Below are the code and all the weights of a small trained network. Each question names an input and a class and asks about switching units off, where a switched-off unit gives its printed mean instead of its output.

import numpy as np


def w(rows, s, z=0):
    codes = np.array(rows[::2]) - 128.0
    scale = np.full(codes.shape[1], s)
    scale[-1] = z or s
    return codes * scale


def f(y):
    return y / 2 * (1 + np.tanh(0.7978845608 * (y + 0.044715 * y**3)))


def log_softmax(a):
    a = a - a.max(-1, keepdims=True)
    return a - np.log(np.exp(a).sum(-1, keepdims=True))


def net(x, mask):
    res = np.array(x, float).reshape(1, 7) / 4 @ E
    y = f(res @ A[0][:, :-1].T + A[0][:, -1])
    res = res + np.where(mask, y, B[0][:, -1]) @ B[0][:, :-1]
    return log_softmax(res[-1] @ U[:, :-1].T + U[:, -1])


A, B = {}, {}
E = w([
[126,135,126,136,134,121,129,121,130,128,128],'x0',
[130,80,37,214,92,149,192,148,41,230,90],'x1',
[62,130,74,21,203,14,110,127,45,93,117],'x2',
[130,160,71,117,250,217,69,238,152,181,109],'x3',
[146,255,202,86,142,70,224,160,98,176,96],'x4',
[29,117,172,146,88,106,119,233,158,154,181],'x5',
[133,105,129,106,97,149,127,164,128,98,101],'x6',
],0.0082)
A[0] = w([
[126,57,69,129,145,156,82,87,169,105,199,130],'n1',
[42,135,125,147,98,80,121,208,158,175,205,6],'n2',
[228,132,89,113,168,135,143,93,99,116,87,13],'n3',
[127,135,116,79,60,68,181,64,89,91,182,68],'n4',
[188,218,180,77,154,88,252,158,176,170,64,130],'n5',
[63,144,48,120,204,29,113,156,38,54,98,1],'n6',
[217,167,169,255,94,189,149,156,171,146,99,26],'n7',
[69,206,157,117,205,171,23,134,169,107,81,135],'n8',
[114,135,39,243,103,137,138,154,34,235,55,137],'n9',
[225,121,109,97,188,148,143,36,144,114,70,93],'n10',
[133,180,168,147,151,148,86,92,168,104,186,148],'n11',
[113,154,51,91,217,203,151,175,155,190,108,26],'n12',
],0.0088,0.0057)
B[0] = w([
[48,64,103,151,190,95,111,224,58,170,51,201],'n1',
[99,200,246,90,14,206,126,170,7,153,180,168],'n2',
[98,192,222,115,59,250,101,163,65,168,234,165],'n3',
[82,98,106,134,99,150,201,93,142,104,128,193],'n4',
[88,117,121,209,163,71,96,157,79,144,38,241],'n5',
[240,91,136,37,200,153,199,156,93,202,140,209],'n6',
[214,83,86,40,167,139,208,151,112,189,144,199],'n7',
[76,106,62,148,110,166,164,108,192,41,131,204],'n8',
[129,200,81,83,101,42,104,146,152,5,115,249],'n9',
[120,200,177,204,71,167,99,189,39,75,185,192],'n10',
[218,119,32,69,174,139,106,127,102,95,121,175],'n11',
[34,80,152,152,73,149,232,2,177,121,114,196],'n12',
],0.0085,0.013)
U = w([
[76,217,198,132,46,222,40,213,66,175,226,74],'0',
[208,107,74,45,180,128,149,169,120,250,155,18],'1',
[127,185,123,68,143,20,34,164,194,12,138,236],'2',
[44,57,147,189,57,127,199,2,165,130,118,34],'3',
[49,98,101,239,176,58,41,223,78,235,45,2],'4',
[109,127,124,127,137,101,104,176,121,109,110,185],'5',
],0.0073,0.0064)

Each question gives the input, the list of numbers given to net, and the class t.
The units are the neurons (one row each of A and B). Each row of codes is followed by its name. A weight is (code - 128) times the scale printed after its matrix; where a second scale follows, it is the last column's (A, B and U).
mask holds one flag per neuron, in row order. A switched-off neuron (its flag False) gives its mean, the last column of its row in B, instead of its output. The means were averaged over made-up inputs and are rounded, as every weight is.
A unit's drop is (log p(t) with every unit on - log p(t) with that unit switched off) / (log p(t) with every unit on - log p(t) with every unit switched off).
The circuit of an input: a set's keep is (log p(t) with only the set's units on - log p(t) with every unit switched off) / (log p(t) with every unit on - log p(t) with every unit switched off). Starting from all 12 units, units are removed one at a time, each time the one whose removal leaves the highest keep (on an exact tie, the one counted first), for as long as the keep stays at least 0.8.
units of the circuit, in order: the units of the circuit, biggest drop first
unit that matters most: the unit with the biggest drop
top k neurons: the k neurons with the biggest drops, biggest first
drop of u: that unit's drop, to one decimal
input [0,7,-6,-2,-1,-8,-4], class 0: unit that matters most	n3
input [8,8,-6,-3,-8,-6,-5], class 2: top 2 neurons	(n9; n5)
input [-8,5,-3,3,-5,5,-7], class 5: units of the circuit, in order	(n9; n5; n1)
input [-3,0,-4,0,2,3,-4], class 1: units of the circuit, in order	(n7; n10)
input [5,-3,-2,-2,-8,7,-2], class 4: top 2 neurons	(n1; n3)
input [-3,8,-8,6,-7,-8,8], class 0: top 4 neurons	(n3; n10; n6; n11)
input [0,5,6,-3,-4,-3,5], class 1: top 2 neurons	(n6; n5)
input [4,-2,8,-1,7,0,2], class 1: top 2 neurons	(n6; n1)
input [8,-8,2,6,-7,-8,5], class 0: top 2 neurons	(n10; n3)
input [-2,8,1,-8,-5,-8,5], class 0: top 3 neurons	(n3; n10; n12)
input [3,-4,-6,5,-2,-7,0], class 0: top 2 neurons	(n10; n3)
input [7,1,-1,-5,8,-7,3], class 4: top 2 neurons	(n5; n2)
input [8,-6,-5,-5,-5,-6,-2], class 0: top 2 neurons	(n10; n9)
input [0,0,-2,-1,-6,-1,5], class 4: unit that matters most	n1
input [5,3,-6,-4,-6,5,-6], class 1: top 3 neurons	(n7; n5; n10)
input [-2,-5,7,1,8,-2,4], class 4: top 3 neurons	(n5; n9; n7)
input [2,-5,1,5,0,8,-8], class 0: top 2 neurons	(n2; n9)
input [7,7,-6,-4,0,-6,5], class 2: top 3 neurons	(n9; n6; n2)
input [8,6,-7,-1,-4,5,-6], class 1: drop of n3	0.0
input [-2,7,5,7,-3,0,-2], class 2: drop of n9	1.6
input [5,7,3,-2,0,-4,2], class 2: drop of n9	0.8
input [8,-6,-8,-2,-1,3,-5], class 1: units of the circuit, in order	(n7)
input [5,-2,-6,-5,2,3,-4], class 1: drop of n9	0.1
